235,-133,-140,235,42,-68,594,-571,360,-553,259,59,94,197,-206,200,180,434,318,-397,245,384,478,415,60,7,-47,357,-51,-111,48,30,-130,-40,-156,-9,174,139 : J_110
10,-110,141,207,162,656,-188,169,-324,84,-503,-128,133,-90,-319,202,182,-177,157,-565,43,481,90,-136,155,96,-3,325,-183,254,-524,-338,-19,-399,519,-352,-335,264 : J_263
595,-135,-294,-204,-231,-87,509,349,-143,-460,142,142,356,-320,-329,-209,-637,-170,188,-218,-628,228,-53,-202,-266,-177,515,-159,-298,122,-37,235,-218,232,159,69,342,-183 : J_110
-20,231,84,145,114,91,-31,-130,-91,-57,378,530,46,128,213,-265,-238,-236,-57,153,-89,250,10,-256,-159,213,-47,100,-29,-165,-169,-35,104,47,176,-221,-317,-266 : J_194
-266,205,-150,186,-55,381,130,-184,-200,-114,197,442,-93,217,-98,-160,46,-329,-165,76,-483,281,-247,223,98,100,-229,-49,210,58,-276,-260,625,319,283,-78,-469,-333 : J_194
183,276,67,107,87,-142,-81,-38,358,-130,-143,-127,-12,155,195,-250,45,-228,-93,-113,-43,6,-80,-194,-244,96,-65,74,-51,5,-203,49,65,25,-16,62,-46,-302 : J_867
104,4,-292,16,57,-401,122,252,-10,-188,-121,-238,-32,248,112,-18,56,-270,-93,-390,46,-21,-132,-227,-395,292,187,48,-239,-39,-287,136,-271,127,240,53,-176,-414 : J_135
-318,-132,12,68,-28,265,-508,-241,329,-224,-513,74,253,-246,88,-43,-8,-142,677,-247,110,409,74,-95,512,521,144,20,-339,117,-107,164,-42,-350,73,-146,-89,62 : J_926
-11,-31,-266,-107,-199,877,-52,346,195,-136,166,112,426,-222,7,37,-226,234,259,-192,101,290,322,176,300,-14,138,43,-207,-98,393,-213,-412,-293,49,-510,63,336 : J_110
-448,262,-153,-148,-44,114,228,-245,236,-768,-233,653,428,66,115,-372,203,169,-93,-775,-412,262,72,-68,364,-17,309,341,176,474,-2,-496,-149,113,34,288,-38,196 : J_926
60,-177,-285,119,-152,663,365,206,414,155,97,-477,236,114,-506,-147,-170,-278,98,71,-48,368,273,72,289,40,-236,-112,-422,52,-310,-123,-7,-253,339,-79,-668,131 : J_110
-44,233,-123,-108,153,-373,-272,166,248,-84,-615,-78,-67,6,-33,-157,147,-142,181,-490,122,-109,-148,-334,-219,37,97,-72,57,-47,-400,49,-72,179,314,-312,-139,-129 : J_867
159,116,56,-141,179,-517,-153,-68,-328,-191,-370,-5,-98,82,246,42,88,-146,75,-413,99,-154,-212,-436,-285,36,96,35,-1,-28,119,336,-5,167,102,-25,8,-151 : J_194
104,255,258,-14,-105,-218,-119,589,-331,-6,284,178,-10,-14,97,-149,-106,-410,-248,39,-315,150,-214,-249,-121,216,122,-163,225,188,-170,55,159,0,294,267,43,-540 : J_194
-102,-229,255,-65,136,221,490,-224,245,-134,-92,-165,55,122,-183,-151,-202,57,305,-73,-140,32,239,148,287,101,374,262,-175,46,153,-184,-277,-358,-293,-166,222,-115 : J_432
291,205,342,289,14,595,-39,-795,388,128,-360,-299,174,-336,-282,177,-169,128,-72,-467,238,470,322,101,462,340,-25,363,-142,206,-45,-120,-88,-536,274,-57,-222,560 : J_432
-237,236,-370,245,-6,75,-109,-249,192,-233,282,252,94,45,296,-125,-173,-317,-248,104,-701,75,-287,454,-9,172,428,-179,174,-14,106,74,215,80,-7,-134,0,-403 : J_432
361,175,-15,-171,223,-61,-48,-283,-182,-62,-478,-170,74,-8,126,-123,-16,-210,160,-325,103,-14,-41,-335,-111,88,-66,49,-79,107,132,215,17,-4,108,86,92,-281 : J_110
69,33,-420,-180,139,-575,39,344,-319,-69,-19,-192,10,-116,-19,25,82,-163,-121,-319,-36,55,-228,-362,-289,-35,240,-99,-208,110,-412,212,175,115,214,161,11,-290 : J_263
-232,-7,-368,-40,-166,124,214,-520,-243,-411,-29,73,114,191,-329,94,16,87,360,-550,198,144,114,426,-162,189,438,-53,227,414,65,76,56,130,161,-160,-122,99 : J_13
195,-67,-178,-19,39,479,503,-500,-183,-489,290,-161,378,221,-286,54,-33,-78,81,-274,36,326,154,407,-27,264,-128,-233,84,63,14,271,133,-69,-301,456,-278,104 : J_13
-1,96,42,124,-71,146,411,-498,73,-135,74,204,67,-5,-323,23,-279,-43,-103,-194,-373,14,-159,224,-11,-284,121,-20,114,155,142,108,80,150,31,-298,-147,302 : J_33
-260,405,-498,234,-35,-35,-273,11,-62,-451,386,477,57,137,239,-161,-63,-211,-333,-125,-52,328,-158,274,-271,2,17,-179,511,262,-330,-29,341,188,327,238,-375,-205 : J_33
245,-49,-144,-76,90,-135,189,129,-75,-98,-313,-340,-104,-55,-82,-14,-44,-184,-213,-263,-98,-32,-114,-139,-316,397,128,-87,-37,8,-151,183,-58,-51,119,254,57,-128 : J_798
-47,210,-133,210,-53,354,123,93,45,-98,712,144,86,193,8,-218,205,-127,-147,355,-87,185,45,110,86,-312,229,136,25,45,-82,-78,79,210,-42,-78,-174,-176 : J_194
-40,161,-186,-89,233,-461,-81,-95,-131,-177,-562,-17,5,191,36,-93,113,-491,119,-556,-83,13,-75,-328,-226,448,177,-259,-34,-39,-200,250,57,-18,387,69,-335,-346 : J_926
141,-334,-238,-5,-11,164,263,483,-23,144,-255,215,196,-235,-176,2,-502,-103,284,-350,-301,519,56,-216,-265,-50,518,-41,-254,69,193,-182,101,-188,506,-223,-219,-165 : J_798
229,-459,-223,-22,-148,574,105,899,-814,-92,-14,-189,-60,-186,-73,166,93,-74,228,106,338,649,26,-528,-353,54,13,-128,-469,26,-216,-30,406,-579,251,262,-180,80 : J_798
115,-33,-22,-17,194,-340,134,57,21,-183,-136,-224,53,77,137,-1,92,25,-13,-317,221,65,-57,-68,-118,212,60,150,48,-43,-242,171,-450,35,22,-24,-28,12 : J_135
-20,49,114,362,205,257,297,-323,-190,1,310,193,-93,-51,-31,186,-35,-272,-86,366,-133,411,151,155,157,471,5,44,30,-93,99,56,348,-660,99,123,-37,-229 : J_33
74,28,38,-139,77,-238,44,254,73,-562,-534,-165,128,-14,145,206,-434,213,434,-390,112,-157,78,-267,-184,-18,211,230,199,57,112,164,-354,-23,24,-185,94,243 : J_432
141,206,-40,-2,265,-501,-107,179,154,104,-269,-341,-119,3,19,-92,-91,-243,-120,-218,48,-63,-112,-295,-369,-149,255,99,-183,-90,-331,32,76,-129,102,-123,51,-289 : J_974
175,157,-472,-89,49,59,-56,-13,145,-347,124,151,337,-311,-225,209,-315,202,297,-613,21,230,173,-202,193,-79,69,429,-409,-92,-344,-166,100,63,218,-320,-137,-41 : J_194
-424,186,157,-123,162,557,9,-322,185,-421,-269,208,614,-1,180,37,105,-167,442,70,-154,165,74,86,579,487,242,171,104,-84,121,-3,-284,-346,-298,-87,14,81 : J_13
406,349,42,-87,64,-376,-308,-46,119,-126,-330,40,54,-43,151,-181,-103,-355,-30,-169,16,-65,-106,-300,-293,34,149,-23,-73,-98,65,158,-186,34,114,78,218,-258 : J_135
-256,78,-197,203,-159,279,113,-81,-70,-31,711,169,-34,-67,149,-107,226,87,-532,361,-70,366,-43,263,298,76,8,-170,130,0,-330,-2,-6,-64,-24,267,66,18 : J_110
-185,55,167,533,-1,127,173,235,122,20,145,185,-272,133,-154,-17,-20,-167,209,210,43,432,112,328,70,-88,174,-137,-76,-97,-28,-10,237,-107,78,-145,-168,-302 : J_13
-307,176,-65,240,-170,487,38,-180,35,-475,48,294,116,-60,96,108,-37,59,410,-47,396,701,551,206,501,467,-40,209,-161,159,-96,-49,-226,-520,105,-113,274,180 : J_798
-460,204,-4,221,-338,303,-85,-181,-196,53,176,443,-189,-34,45,11,305,20,-307,130,-246,19,-88,-79,151,130,62,-261,47,185,-76,-108,322,102,203,0,-73,53 : J_33
-266,425,-174,94,149,226,-304,28,-331,-53,406,148,89,-16,-117,-115,144,-242,-213,-107,203,254,96,-13,-109,96,410,-237,186,134,-512,44,18,-198,2,-90,162,-184 : J_135
-52,52,-147,-191,128,-370,-59,-202,-37,-229,-160,-44,-24,104,162,-199,47,-207,-8,-115,-74,-186,-138,-189,35,27,202,105,-115,-10,-36,90,-149,78,9,99,110,-243 : J_974
189,119,-13,-193,161,-230,-69,-84,232,-127,-453,-124,80,-26,60,-149,33,-232,239,-72,52,-215,-78,-274,-147,99,-25,132,-176,-5,67,204,-218,-128,-74,-125,195,-111 : J_194
-195,325,41,214,-70,83,-158,-333,-237,43,120,336,-155,317,-23,7,77,-628,36,435,-7,145,101,184,224,-164,154,-283,-112,-104,370,10,277,-329,75,57,-53,-362 : J_135
253,168,-163,-24,158,-291,-71,-492,-173,-217,-272,112,-132,-38,75,-127,94,-69,76,-329,-57,-137,-181,-218,-258,51,198,51,-76,7,-198,129,158,350,113,-5,44,-367 : J_33
-488,-173,-355,-111,-179,731,-93,81,-414,-310,-425,347,143,-23,-371,-248,-45,-332,-122,-493,-267,284,170,136,121,685,635,-252,-56,157,-135,-332,-151,210,491,18,-505,331 : J_432
-210,245,18,51,53,447,-193,103,-364,-146,99,548,-51,-26,-258,-269,281,-337,139,342,254,38,119,29,60,356,41,-344,34,-25,-159,-138,88,-356,133,-3,-380,-48 : J_33
-89,294,-429,157,-75,130,22,-131,14,-202,471,295,-92,146,-135,-94,-98,-231,-375,191,-412,47,37,77,63,-333,290,59,-5,-308,-455,-287,68,302,313,-113,-84,-214 : J_974
-86,-199,-317,203,-300,540,239,729,311,-56,148,6,99,-260,-38,-72,-388,-3,24,28,-337,693,147,-97,-21,147,460,-340,-158,-129,-166,-64,-126,-29,465,-77,-58,-63 : J_974
106,11,288,-347,-36,116,-82,-235,-395,-35,-235,534,324,-93,-116,-96,-93,-195,352,105,-54,-18,302,-454,451,367,-200,215,-17,115,290,-109,-70,2,283,170,-86,158 : J_798
80,147,-175,109,-29,-140,-22,-4,-65,-62,277,277,-249,76,-29,-2,-203,-202,-67,177,-65,85,-100,-138,-330,-309,166,-209,-96,-195,133,-1,446,-277,127,37,-105,-368 : J_194
-119,-42,-35,97,86,654,-41,580,-135,-207,-118,-61,116,-39,-62,22,-118,-217,332,123,289,523,346,-35,109,480,-83,-199,30,-93,-217,-85,-24,-676,204,-46,-322,93 : J_867
-149,107,78,306,-14,246,171,96,-178,19,403,285,-219,141,18,61,67,72,47,398,166,211,97,-45,-19,-495,-131,-17,67,-167,170,60,409,179,-18,-305,-191,179 : J_33
237,371,-133,131,-250,513,-238,-58,-473,93,476,-13,79,11,189,89,-296,-339,-170,275,-51,267,-134,214,-214,391,-83,-337,110,62,123,129,603,125,96,124,-249,-448 : J_135
-3,276,-602,-161,-106,418,-8,-252,281,-360,147,-200,453,-99,59,301,-56,89,58,-340,-156,-122,-110,208,83,-65,231,369,-68,119,-91,29,-278,-80,-118,-405,399,-33 : J_798
647,28,55,-131,23,275,-208,-193,-170,-426,-53,-110,275,-119,-26,43,-447,40,560,-408,113,152,142,143,127,-444,-165,-93,-3,80,63,231,-247,-319,-186,-97,324,45 : J_926
31,71,-289,-148,246,-367,-21,24,-127,42,-225,-179,-151,31,72,-99,201,-126,-8,-208,178,-47,-56,-222,-120,-124,235,-67,-62,-102,-163,100,-23,-52,138,-11,2,-223 : J_926
-8,95,-134,-115,-153,150,129,164,160,-155,-231,-344,283,23,-1,146,-131,76,-55,-330,-258,-173,70,69,186,-27,252,86,-217,-38,80,-191,-143,69,-12,-204,-304,307 : J_432
-275,8,-76,171,77,113,-138,259,117,186,171,98,3,-148,6,-131,261,-1,-101,-42,-170,207,83,25,185,155,-6,-127,-97,57,-145,-157,199,-433,42,-280,13,39 : J_867
207,224,-47,-181,167,-508,-123,24,-415,-257,-300,-54,-82,241,161,-110,-120,-379,62,-207,140,-188,-131,-492,-400,58,206,8,-58,-66,26,195,27,194,146,123,-147,-339 : J_135
-65,586,55,190,-57,458,-464,-147,-342,-35,614,517,-31,165,169,-377,5,-363,-217,310,121,333,312,-107,137,103,187,-285,163,-44,-6,-192,160,-161,220,120,-56,-362 : J_135
-203,92,-126,-201,224,-134,-29,-584,159,-400,-386,247,445,-8,163,139,58,-119,397,59,76,23,31,72,-28,129,-56,44,209,58,134,254,-64,-538,-352,31,196,301 : J_926
319,330,37,222,-185,360,-28,-368,171,-10,281,233,-64,20,-85,-133,7,82,-64,-31,101,179,80,363,-190,-118,238,102,64,-24,-8,-239,128,270,50,-244,-32,-173 : J_867
121,103,-312,-106,21,-429,-92,17,-63,-285,-374,-174,-70,-41,-48,3,-45,-222,67,-364,85,63,-109,-367,-340,198,277,-104,-55,56,-259,270,77,1,341,205,78,-277 : J_110
-299,351,-136,162,29,370,-52,-412,96,-271,449,181,27,76,87,68,-385,-180,82,27,-154,192,70,239,292,86,275,122,-160,-114,174,-32,314,-259,-163,-254,157,-454 : J_974
36,-195,-712,193,-99,-15,-145,-140,-50,-510,218,340,-34,-166,45,209,-38,129,128,-171,43,164,-36,376,-98,-82,798,41,-95,-49,5,11,-459,-87,180,9,238,-255 : J_135
794,-264,-56,-6,112,407,322,134,-33,-518,-139,-139,209,-169,-226,134,-398,-199,127,-42,-72,288,151,-78,-99,198,-35,406,-316,-214,-26,-1,-254,-295,45,492,55,-91 : J_432
194,-46,-31,57,446,-39,78,142,-654,-223,70,69,-265,104,34,242,-339,-79,172,208,48,-69,-144,28,-253,-140,-90,67,465,-241,243,65,441,-170,108,-28,-330,-233 : J_974
-307,580,-469,12,-68,-56,-167,-58,-5,-204,478,452,90,315,69,-175,-135,-416,-221,-13,-319,-13,2,125,-47,-209,236,-112,53,-203,11,-101,349,413,152,-190,-77,-459 : J_13
-254,-138,-407,-90,-140,172,96,215,-385,-619,79,67,130,0,-159,84,138,377,389,-616,467,269,317,-95,71,291,607,3,124,373,50,28,-88,274,293,164,-469,214 : J_194
-152,244,224,203,-39,34,211,-149,-238,-349,235,164,-188,241,76,-56,-215,-248,-72,36,196,276,24,254,-62,319,130,146,56,115,141,65,-43,-221,-98,-34,121,-156 : J_135
308,-186,-65,-154,-146,-81,277,-54,-319,-654,113,409,171,-307,-29,-17,-289,314,349,-321,114,211,-16,-139,-109,35,142,328,-281,214,319,29,52,-51,-68,74,50,256 : J_33
-236,-556,-458,-153,-78,-66,236,-61,-141,-216,219,380,103,-371,-268,279,-146,521,287,-168,80,204,182,-61,93,-69,257,117,-259,30,93,73,-91,-1,10,-116,256,459 : J_263
435,195,-176,-135,275,-518,-15,-40,-28,-275,-433,-216,17,-24,39,-134,-222,-264,122,-350,-16,-37,-18,-441,-271,54,86,5,-209,-161,-121,189,3,25,122,93,11,-249 : J_135
-196,-168,-227,137,-261,552,175,-42,128,-359,-266,109,130,-169,-125,-209,115,23,-70,-303,-591,343,178,-8,228,269,704,117,-279,271,145,-421,88,-116,199,27,-37,282 : J_867
213,434,-267,31,88,-180,-147,-50,138,-258,-88,-124,109,28,109,-110,119,-217,-166,-338,-19,162,-178,-77,-416,188,83,-131,180,11,-526,81,158,109,232,174,-104,-362 : J_974
108,269,85,64,109,203,-322,-184,-385,-8,-166,14,-129,48,-170,-47,-31,-443,163,71,84,45,-109,-78,-259,-61,125,-85,-25,103,-12,131,401,-134,95,-228,9,-148 : J_263
322,21,-112,-187,172,-309,250,-35,-84,-70,-178,-262,59,96,-103,-140,-107,-64,193,-437,161,58,51,-199,-187,-271,137,-7,-230,-111,-48,138,-117,42,65,-137,-25,-82 : J_13
296,90,70,-178,209,-281,148,-345,-21,-308,-251,64,178,-45,144,23,-95,-9,209,-78,-20,-108,-75,-200,-58,24,145,131,-15,-128,217,228,-222,25,-82,23,38,43 : J_263
134,17,-116,-90,244,-488,251,-176,-188,-128,-237,-147,-117,77,-37,9,-178,-22,191,-475,207,-84,-143,-230,-310,56,-68,-38,-136,22,-150,367,19,106,66,-177,-149,-179 : J_432
221,138,-58,-34,235,-437,-1,43,4,-276,-267,-195,-109,71,131,-125,-128,-150,73,-294,153,-7,-89,-266,-457,168,160,14,-71,-128,-237,192,-47,-168,14,89,115,-330 : J_13
-248,326,-40,-14,-202,392,-431,74,-663,-216,651,606,43,176,299,-42,-192,-277,-345,-20,-5,157,-59,-215,94,353,175,38,28,-165,-62,-181,112,115,401,-33,-437,-240 : J_432
-169,177,-299,-255,183,-436,-116,212,-15,24,-25,507,128,35,116,-223,-275,-367,-81,-242,-542,-52,-205,97,89,-183,143,-64,294,-95,172,-83,52,375,290,-219,24,-436 : J_926
